Below is a small trained network, with its code and all its weights. Each question gives an input and a target symbol and asks what happens when units are switched off, that is, made to give their printed mean instead of their output.

import numpy as np


def w(rows, s, z=0):
    codes = np.array(rows[::2]) - 128.0
    scale = np.full(codes.shape[1], s)
    scale[-1] = z or s
    return codes * scale


def norm(h):
    return h / np.sqrt((h * h).mean(-1, keepdims=True) + 1e-5)


def f(y):
    return np.maximum(y, 0)


def softmax(a):
    e = np.exp(a - a.max(-1, keepdims=True))
    return e / e.sum(-1, keepdims=True)


def log_softmax(a):
    a = a - a.max(-1, keepdims=True)
    return a - np.log(np.exp(a).sum(-1, keepdims=True))


def net(x, mask):
    ids = ['Ψαβγδλμξστ'.index(c) for c in x.split()]
    T = len(ids)
    res = E[ids] + P[:T]
    u = 0
    for l in range(3):
        q, k, v = (norm(res) @ M[l].T for M in (Q, K, V))
        z = softmax(np.where(np.tri(T) > 0, q @ k.T / 2**0.5, -1e9)) @ v
        res = res + np.where(mask[u], z, O[l][:, -1]) @ O[l][:, :-1]
        u += 1
        y = f(norm(res) @ A[l][:, :-1].T + A[l][:, -1])
        res = res + np.where(mask[u : u + 4], y, B[l][:, -1]) @ B[l][:, :-1]
        u += 4
    return log_softmax(norm(res)[-1] @ U[:, :-1].T + U[:, -1])


Q, K, V, O, A, B = {}, {}, {}, {}, {}, {}
E = w([
[59,157,144,64,121,88,74,160,170,96,137],'Ψ',
[77,90,136,74,97,100,31,199,99,101,124],'α',
[54,71,109,92,144,181,174,144,103,101,146],'β',
[33,104,209,133,86,83,105,147,108,188,138],'γ',
[138,206,145,87,135,185,148,67,143,119,116],'δ',
[192,61,115,171,124,64,186,122,75,90,116],'λ',
[142,90,6,154,182,99,56,99,173,91,161],'μ',
[105,205,116,173,80,155,118,175,92,154,146],'ξ',
[92,151,162,98,206,178,97,131,156,128,67],'σ',
[114,147,196,86,150,165,79,171,73,118,124],'τ',
],0.021)
P = w([
[111,132,135,112,2,174,59,250,193,166,87],'0',
[113,124,143,114,62,168,62,204,141,125,87],'1',
[120,138,142,117,87,154,81,193,123,110,97],'2',
[130,136,168,116,106,161,92,156,73,132,107],'3',
[129,127,147,119,123,144,115,153,83,106,134],'4',
[187,164,120,51,140,125,179,161,92,143,202],'5',
[98,106,125,118,145,95,120,81,71,103,142],'6',
[115,115,124,85,156,72,164,77,69,119,180],'7',
[134,98,113,107,149,90,163,64,39,110,191],'8',
[132,83,98,99,143,84,173,50,22,81,174],'9',
[161,96,78,73,143,41,202,47,26,92,189],'10',
[152,100,83,75,153,43,196,48,28,80,181],'11',
],0.0081)
Q[0] = w([
[124,120,130,23,191,75,2,153,22,73,205],'L0H1',
[73,142,152,58,91,171,112,140,108,239,16],'L0H1',
],0.0058)
K[0] = w([
[192,119,73,185,88,61,247,22,22,64,156],'L0H1',
[76,227,122,98,205,91,144,67,114,92,254],'L0H1',
],0.0064)
V[0] = w([
[135,116,50,174,135,26,206,168,62,121,75],'L0H1',
[244,181,158,149,28,100,232,15,196,6,3],'L0H1',
],0.0032)
O[0] = w([
[71,75,71,114,174,131,111,80,12,89,120,147],'L0H1',
[147,100,169,130,110,99,75,44,115,25,184,3],'L0H1',
],0.011,0.0038)
A[0] = w([
[147,200,44,106,90,161,79,24,180,64,112,104],'L0N1',
[175,168,128,255,50,186,83,103,210,99,134,181],'L0N2',
[227,36,102,162,124,45,91,136,101,161,49,8],'L0N3',
[147,229,81,162,125,152,154,132,91,147,221,211],'L0N4',
],0.0058,0.0015)
B[0] = w([
[132,246,204,126,153,213,48,138,164,113,240,185],'L0N1',
[96,113,138,104,181,160,157,132,112,157,76,179],'L0N2',
[193,33,168,180,126,78,182,148,166,167,121,181],'L0N3',
[72,132,107,141,144,63,31,75,91,58,57,252],'L0N4',
],0.011,0.0026)
Q[1] = w([
[54,104,157,66,214,106,93,254,80,146,89],'L1H1',
[152,143,114,134,94,167,179,152,184,138,150],'L1H1',
],0.013)
K[1] = w([
[140,123,60,197,134,76,237,1,25,14,172],'L1H1',
[19,180,120,41,173,210,88,195,172,186,126],'L1H1',
],0.0073)
V[1] = w([
[152,122,172,133,173,38,75,164,184,206,156],'L1H1',
[154,2,136,47,132,197,243,145,140,99,158],'L1H1',
],0.0058)
O[1] = w([
[123,85,186,161,153,24,197,255,114,70,236,72],'L1H1',
[95,37,128,71,96,154,245,103,71,125,174,253],'L1H1',
],0.0097,0.0054)
A[1] = w([
[134,156,254,65,139,119,78,63,170,64,163,12],'L1N1',
[176,126,102,210,177,173,107,125,218,83,179,5],'L1N2',
[167,135,59,174,139,150,215,106,176,189,116,101],'L1N3',
[41,125,76,140,15,202,192,82,111,184,148,24],'L1N4',
],0.0081,0.0024)
B[1] = w([
[3,255,134,154,153,82,254,61,240,137,183,158],'L1N1',
[61,64,117,91,202,165,193,197,66,159,202,139],'L1N2',
[117,63,224,164,100,12,27,116,121,233,161,149],'L1N3',
[151,221,86,11,161,154,155,150,8,103,151,244],'L1N4',
],0.0091,0.011)
Q[2] = w([
[108,141,138,111,115,85,70,208,148,131,122],'L2H1',
[86,101,135,84,250,131,152,89,122,138,201],'L2H1',
],0.012)
K[2] = w([
[18,174,69,200,208,157,52,55,72,99,215],'L2H1',
[172,56,35,216,141,97,254,18,134,44,146],'L2H1',
],0.0071)
V[2] = w([
[31,252,114,134,101,171,194,163,77,117,103],'L2H1',
[116,120,45,127,254,209,117,138,107,138,222],'L2H1',
],0.0066)
O[2] = w([
[125,84,96,116,52,199,178,6,77,93,168,253],'L2H1',
[97,9,162,57,97,135,36,155,147,138,115,200],'L2H1',
],0.012,0.0048)
A[2] = w([
[138,68,96,177,5,83,110,141,110,147,150,184],'L2N1',
[69,117,108,112,131,176,102,140,83,152,185,250],'L2N2',
[106,178,118,202,191,86,125,149,170,155,133,90],'L2N3',
[130,215,105,204,126,96,31,97,155,129,60,99],'L2N4',
],0.011,0.0021)
B[2] = w([
[32,219,97,149,199,227,145,106,86,99,134,149],'L2N1',
[172,56,132,93,70,81,96,89,151,125,142,248],'L2N2',
[231,32,47,119,104,157,141,47,144,101,73,167],'L2N3',
[124,172,138,194,188,133,3,18,60,176,183,184],'L2N4',
],0.011,0.013)
U = w([
[173,109,89,66,98,136,127,78,98,121,82,91],'Ψ',
[76,170,159,143,144,147,133,96,192,61,195,42],'α',
[118,75,148,155,155,102,55,176,178,112,149,201],'β',
[95,218,52,112,198,166,109,201,115,78,122,5],'γ',
[148,150,111,118,193,152,140,120,175,127,3,125],'δ',
[255,141,51,159,106,112,108,136,183,86,188,57],'λ',
[212,130,183,144,163,79,132,109,129,72,62,192],'μ',
[174,212,96,145,205,132,50,100,98,179,125,154],'ξ',
[81,119,128,231,166,154,179,145,102,132,116,202],'σ',
[201,193,199,149,89,67,146,167,116,212,145,253],'τ',
],0.0081,0.0021)

Each question gives the input, a string of symbols that net reads in full, and the target symbol t.
The units are the heads (2 rows each of Q, K, V and O) and the neurons (one row each of A and B). Each row of codes is followed by its name. A weight is (code - 128) times the scale printed after its matrix; where a second scale follows, it is the last column's (O, A, B and U).
mask holds one flag per unit, layer by layer, with each layer's heads first. A switched-off unit (its flag False) gives its mean, the last column of its rows in O or B, instead of its output. The means were averaged over made-up inputs and are rounded, as every weight is.
A unit's drop is (log p(t) with every unit on - log p(t) with that unit switched off) / (log p(t) with every unit on - log p(t) with every unit switched off).
The circuit of an input: a set's keep is (log p(t) with only the set's units on - log p(t) with every unit switched off) / (log p(t) with every unit on - log p(t) with every unit switched off). Starting from the 12 units with the biggest drops (on a tie, the unit counted first), units are removed one at a time, each time the one whose removal leaves the highest keep (on an exact tie, the one counted first), for as long as the keep stays at least 0.8.
units of the circuit, in order: the units of the circuit, biggest drop first
k most important neurons: the k neurons with the biggest drops, biggest first
top k neurons in layer l: the k neurons of layer l with the biggest drops, biggest first
input δ μ σ σ, target β: units of the circuit, in order -> [L2H1, L1N4]
input α σ Ψ β β τ ξ γ α γ ξ, target ξ: 2 most important neurons -> [L0N4, L2N4]
input β δ α, target α: units of the circuit, in order -> [L0H1, L1N1]
input α β τ τ ξ Ψ, target ξ: units of the circuit, in order -> [L1H1, L0N4]
input τ β α β β ξ ξ τ τ τ, target ξ: units of the circuit, in order -> [L1H1, L0N4]
input τ Ψ σ, target δ: most important neuron -> [L1N4]
input Ψ ξ μ ξ γ α β μ γ, target β: units of the circuit, in order -> [L2H1, L1H1]
input α γ τ, target τ: units of the circuit, in order -> [L1H1, L0H1, L1N4, L2H1]
input β β δ, target α: units of the circuit, in order -> [L1N1, L0H1]
input β β τ δ τ Ψ α β τ ξ ξ Ψ, target ξ: units of the circuit, in order -> [L1H1, L2N4]
input ξ τ μ σ α Ψ β μ β ξ τ, target ξ: 2 most important neurons -> [L0N4, L0N1]
input σ ξ β β β β β β β δ Ψ γ, target α: top 2 neurons in layer 2 -> [L2N1, L2N3]
input ξ τ τ α, target ξ: units of the circuit, in order -> [L1H1, L2N4, L0N4]
input α β β β λ β Ψ, target α: units of the circuit, in order -> [L0H1, L1N1]
input Ψ ξ α, target ξ: units of the circuit, in order -> [L1H1, L2N4]
input Ψ λ τ τ ξ α, target β: 3 most important neurons -> [L0N3, L1N4, L0N4]
input ξ σ Ψ μ β β Ψ δ μ Ψ Ψ τ, target β: 2 most important neurons -> [L1N4, L0N3]
input β λ λ, target μ: 2 most important neurons -> [L0N3, L1N3]
input σ ξ β δ λ β γ, target τ: units of the circuit, in order -> [L2H1, L1H1, L0N3]
input τ α ξ β δ α γ Ψ Ψ γ, target α: units of the circuit, in order -> [L1H1, L2N1, L0H1, L1N4]
input γ λ σ, target δ: 3 most important neurons -> [L2N3, L1N4, L2N2]
input λ α τ τ α δ, target ξ: 2 most important neurons -> [L2N4, L0N4]
input ξ τ α β Ψ γ λ Ψ β β β δ, target ξ: units of the circuit, in order -> [L2H1, L0N3]
input β λ δ β β, target γ: 4 most important neurons -> [L0N3, L1N4, L1N3, L2N3]
input β λ μ β α β γ β α τ, target μ: 2 most important neurons -> [L0N3, L1N4]
input Ψ τ Ψ σ τ, target τ: 2 most important neurons -> [L1N4, L2N3]
input Ψ α α Ψ ξ β σ ξ, target ξ: 2 most important neurons -> [L0N4, L2N4]
